Below are the code and all the weights of a small trained network. Each question names an input and a target symbol and asks about switching units off, where a switched-off unit gives its printed mean instead of its output.

import numpy as np


def w(rows, s, z=0):
    codes = np.array(rows[::2]) - 128.0
    scale = np.full(codes.shape[1], s)
    scale[-1] = z or s
    return codes * scale


def norm(h):
    return h / np.sqrt((h * h).mean(-1, keepdims=True) + 1e-5)


def f(y):
    return y / 2 * (1 + np.tanh(0.7978845608 * (y + 0.044715 * y**3)))


def softmax(a):
    e = np.exp(a - a.max(-1, keepdims=True))
    return e / e.sum(-1, keepdims=True)


def log_softmax(a):
    a = a - a.max(-1, keepdims=True)
    return a - np.log(np.exp(a).sum(-1, keepdims=True))


def net(x, mask):
    ids = ['Λαγδεσφ'.index(c) for c in x.split()]
    T = len(ids)
    res = E[ids] + P[:T]
    u = 0
    for l in range(2):
        q, k, v = (norm(res) @ M[l].T for M in (Q, K, V))
        z = softmax(np.where(np.tri(T) > 0, q @ k.T / 2**0.5, -1e9)) @ v
        res = res + np.where(mask[u], z, O[l][:, -1]) @ O[l][:, :-1]
        u += 1
        y = f(norm(res) @ A[l][:, :-1].T + A[l][:, -1])
        res = res + np.where(mask[u : u + 4], y, B[l][:, -1]) @ B[l][:, :-1]
        u += 4
    return log_softmax(norm(res)[-1] @ U[:, :-1].T + U[:, -1])


Q, K, V, O, A, B = {}, {}, {}, {}, {}, {}
E = w([
[189,70,96,83,163,163,128,167,118,190],'Λ',
[136,114,128,88,47,105,119,121,123,137],'α',
[141,126,144,62,69,114,113,133,125,122],'γ',
[160,93,32,165,140,114,161,56,123,111],'δ',
[67,177,61,71,137,121,151,59,131,252],'ε',
[82,152,172,204,91,109,86,151,126,73],'σ',
[125,112,160,110,220,141,192,98,138,101],'φ',
],0.0029)
P = w([
[172,230,93,145,162,249,100,152,193,140],'0',
[102,123,141,135,142,201,127,113,69,164],'1',
[89,101,142,150,157,172,123,121,70,152],'2',
[98,98,152,148,155,154,127,117,77,149],'3',
[101,82,108,79,138,134,94,138,162,96],'4',
[118,83,120,76,140,118,95,137,156,101],'5',
[123,89,125,72,140,96,101,131,156,104],'6',
[129,87,124,87,131,86,117,130,134,111],'7',
[143,92,130,95,128,71,129,129,130,110],'8',
[149,104,138,105,125,59,137,123,124,113],'9',
[145,106,141,102,116,46,143,122,129,120],'10',
],0.0016)
Q[0] = w([
[152,46,94,76,170,135,152,144,141,170],'0.h1',
[148,166,47,132,171,80,128,115,253,83],'0.h1',
],0.0038)
K[0] = w([
[166,88,105,73,175,146,164,143,128,177],'0.h1',
[68,14,220,128,141,84,152,89,4,135],'0.h1',
],0.0037)
V[0] = w([
[81,98,255,100,226,134,202,54,147,101],'0.h1',
[208,42,84,41,187,155,181,179,120,214],'0.h1',
],0.0019)
O[0] = w([
[90,210,99,132,85,123,163,250,71,106,122],'0.h1',
[79,236,138,169,58,143,72,49,93,58,255],'0.h1',
],0.0024,0.00075)
A[0] = w([
[156,101,86,134,229,154,178,57,190,153,33],'0.n1',
[192,160,89,92,102,188,59,36,85,152,7],'0.n2',
[78,189,151,234,95,167,66,153,166,74,58],'0.n3',
[177,143,90,128,166,233,139,253,108,161,120],'0.n4',
],0.0029,0.0011)
B[0] = w([
[91,175,109,94,44,206,41,38,3,124,183],'0.n1',
[68,74,189,203,183,55,152,213,174,124,254],'0.n2',
[172,58,72,30,143,134,40,48,42,203,139],'0.n3',
[133,107,127,104,100,83,35,2,85,99,125],'0.n4',
],0.0023,0.0011)
Q[1] = w([
[180,164,56,119,52,104,80,206,112,117],'1.h1',
[171,14,254,156,133,166,73,167,124,60],'1.h1',
],0.0052)
K[1] = w([
[87,77,109,125,19,24,145,180,95,142],'1.h1',
[110,114,169,118,135,156,2,157,158,213],'1.h1',
],0.0059)
V[1] = w([
[107,101,67,157,58,64,92,157,158,253],'1.h1',
[148,126,19,208,198,91,160,121,135,98],'1.h1',
],0.0026)
O[1] = w([
[81,226,168,76,173,216,217,70,89,54,87],'1.h1',
[180,36,218,147,67,168,48,152,103,1,2],'1.h1',
],0.0023,0.00089)
A[1] = w([
[128,116,167,204,131,76,138,254,203,112,50],'1.n1',
[192,72,174,117,62,158,137,175,152,142,2],'1.n2',
[95,128,130,72,102,146,78,30,91,140,209],'1.n3',
[89,74,143,148,181,54,85,161,107,112,110],'1.n4',
],0.0039,0.0023)
B[1] = w([
[140,122,35,194,100,104,81,218,67,111,139],'1.n1',
[144,219,84,133,116,163,253,237,144,154,90],'1.n2',
[208,118,107,163,105,134,109,178,105,43,254],'1.n3',
[129,167,160,91,144,150,162,67,188,162,203],'1.n4',
],0.0041,0.0032)
U = w([
[194,66,122,154,111,113,66,115,71,47,253],'Λ',
[128,125,233,93,155,151,166,33,205,136,136],'α',
[95,107,59,135,162,50,66,109,167,229,83],'γ',
[127,147,95,220,157,110,154,245,147,117,160],'δ',
[49,129,197,145,113,141,136,163,100,104,29],'ε',
[184,94,109,78,98,181,202,176,131,173,86],'σ',
[78,255,68,78,97,201,140,96,48,135,77],'φ',
],0.0053,0.0013)

Each question gives the input, a string of symbols that net reads in full, and the target symbol t.
The units are the heads (2 rows each of Q, K, V and O) and the neurons (one row each of A and B). Each row of codes is followed by its name. A weight is (code - 128) times the scale printed after its matrix; where a second scale follows, it is the last column's (O, A, B and U).
mask holds one flag per unit, layer by layer, with each layer's heads first. A switched-off unit (its flag False) gives its mean, the last column of its rows in O or B, instead of its output. The means were averaged over made-up inputs and are rounded, as every weight is.
A unit's drop is (log p(t) with every unit on - log p(t) with that unit switched off) / (log p(t) with every unit on - log p(t) with every unit switched off).
The circuit of an input: a set's keep is (log p(t) with only the set's units on - log p(t) with every unit switched off) / (log p(t) with every unit on - log p(t) with every unit switched off). Starting from all 10 units, units are removed one at a time, each time the one whose removal leaves the highest keep (on an exact tie, the one counted first), for as long as the keep stays at least 0.8.
circuit, biggest first: the units of the circuit, biggest drop first
k most important neurons: the k neurons with the biggest drops, biggest first
k most important neurons of layer l: the k neurons of layer l with the biggest drops, biggest first
input ε Λ γ, target ε: most important neuron -> (0.n2)
input ε σ α, target ε: 2 most important neurons -> (1.n3; 1.n4)
input α δ σ φ ε α α φ φ α φ, target δ: circuit, biggest first -> (0.h1; 1.n1; 0.n3)
input σ α δ α α σ φ σ σ, target δ: 2 most important neurons -> (1.n1; 0.n1)
input δ σ α γ, target δ: circuit, biggest first -> (0.n1; 1.n2)
input α α σ σ φ σ, target γ: 4 most important neurons -> (0.n1; 1.n1; 1.n3; 0.n3)
input σ γ σ Λ Λ σ ε ε σ σ γ, target σ: 3 most important neurons of layer 0 -> (0.n2; 0.n1; 0.n4)
input ε γ α α, target ε: 4 most important neurons -> (0.n2; 1.n4; 0.n3; 0.n4)
input Λ ε σ φ, target Λ: circuit, biggest first -> (0.n1; 1.n3)
input α σ δ φ σ, target α: 3 most important neurons of layer 0 -> (0.n3; 0.n2; 0.n1)
input Λ φ Λ Λ, target γ: circuit, biggest first -> (0.n2; 0.h1; 1.n3)
input δ Λ α, target δ: 2 most important neurons of layer 1 -> (1.n1; 1.n2)
input ε α Λ α α δ Λ σ γ, target α: 2 most important neurons -> (1.n3; 0.n1)
input φ γ σ σ, target α: circuit, biggest first -> (0.n3; 0.h1; 1.n4)
input φ φ γ, target φ: circuit, biggest first -> (0.h1; 1.h1)
input α Λ φ ε γ φ φ γ α φ, target δ: circuit, biggest first -> (0.h1; 1.n1; 1.h1)
input ε ε φ γ Λ σ δ Λ Λ, target γ: 2 most important neurons -> (0.n2; 1.n1)
input φ γ σ γ, target φ: circuit, biggest first -> (1.h1)
input γ δ φ γ γ ε φ ε σ φ, target γ: 3 most important neurons of layer 1 -> (1.n3; 1.n1; 1.n4)
input ε γ σ Λ φ σ α α α σ Λ, target α: most important neuron -> (0.n2)
input γ Λ γ γ α, target γ: 2 most important neurons of layer 1 -> (1.n3; 1.n4)
input α φ Λ ε γ φ γ α Λ, target α: 3 most important neurons -> (0.n4; 0.n2; 0.n3)
input ε φ γ α δ σ σ σ σ γ α, target σ: 2 most important neurons of layer 1 -> (1.n2; 1.n4)
input σ δ σ α σ γ σ, target δ: 3 most important neurons -> (1.n1; 0.n1; 1.n2)
input γ σ α Λ γ σ σ, target γ: 2 most important neurons -> (1.n1; 0.n1)
input σ Λ γ, target σ: 2 most important neurons -> (1.n2; 1.n4)
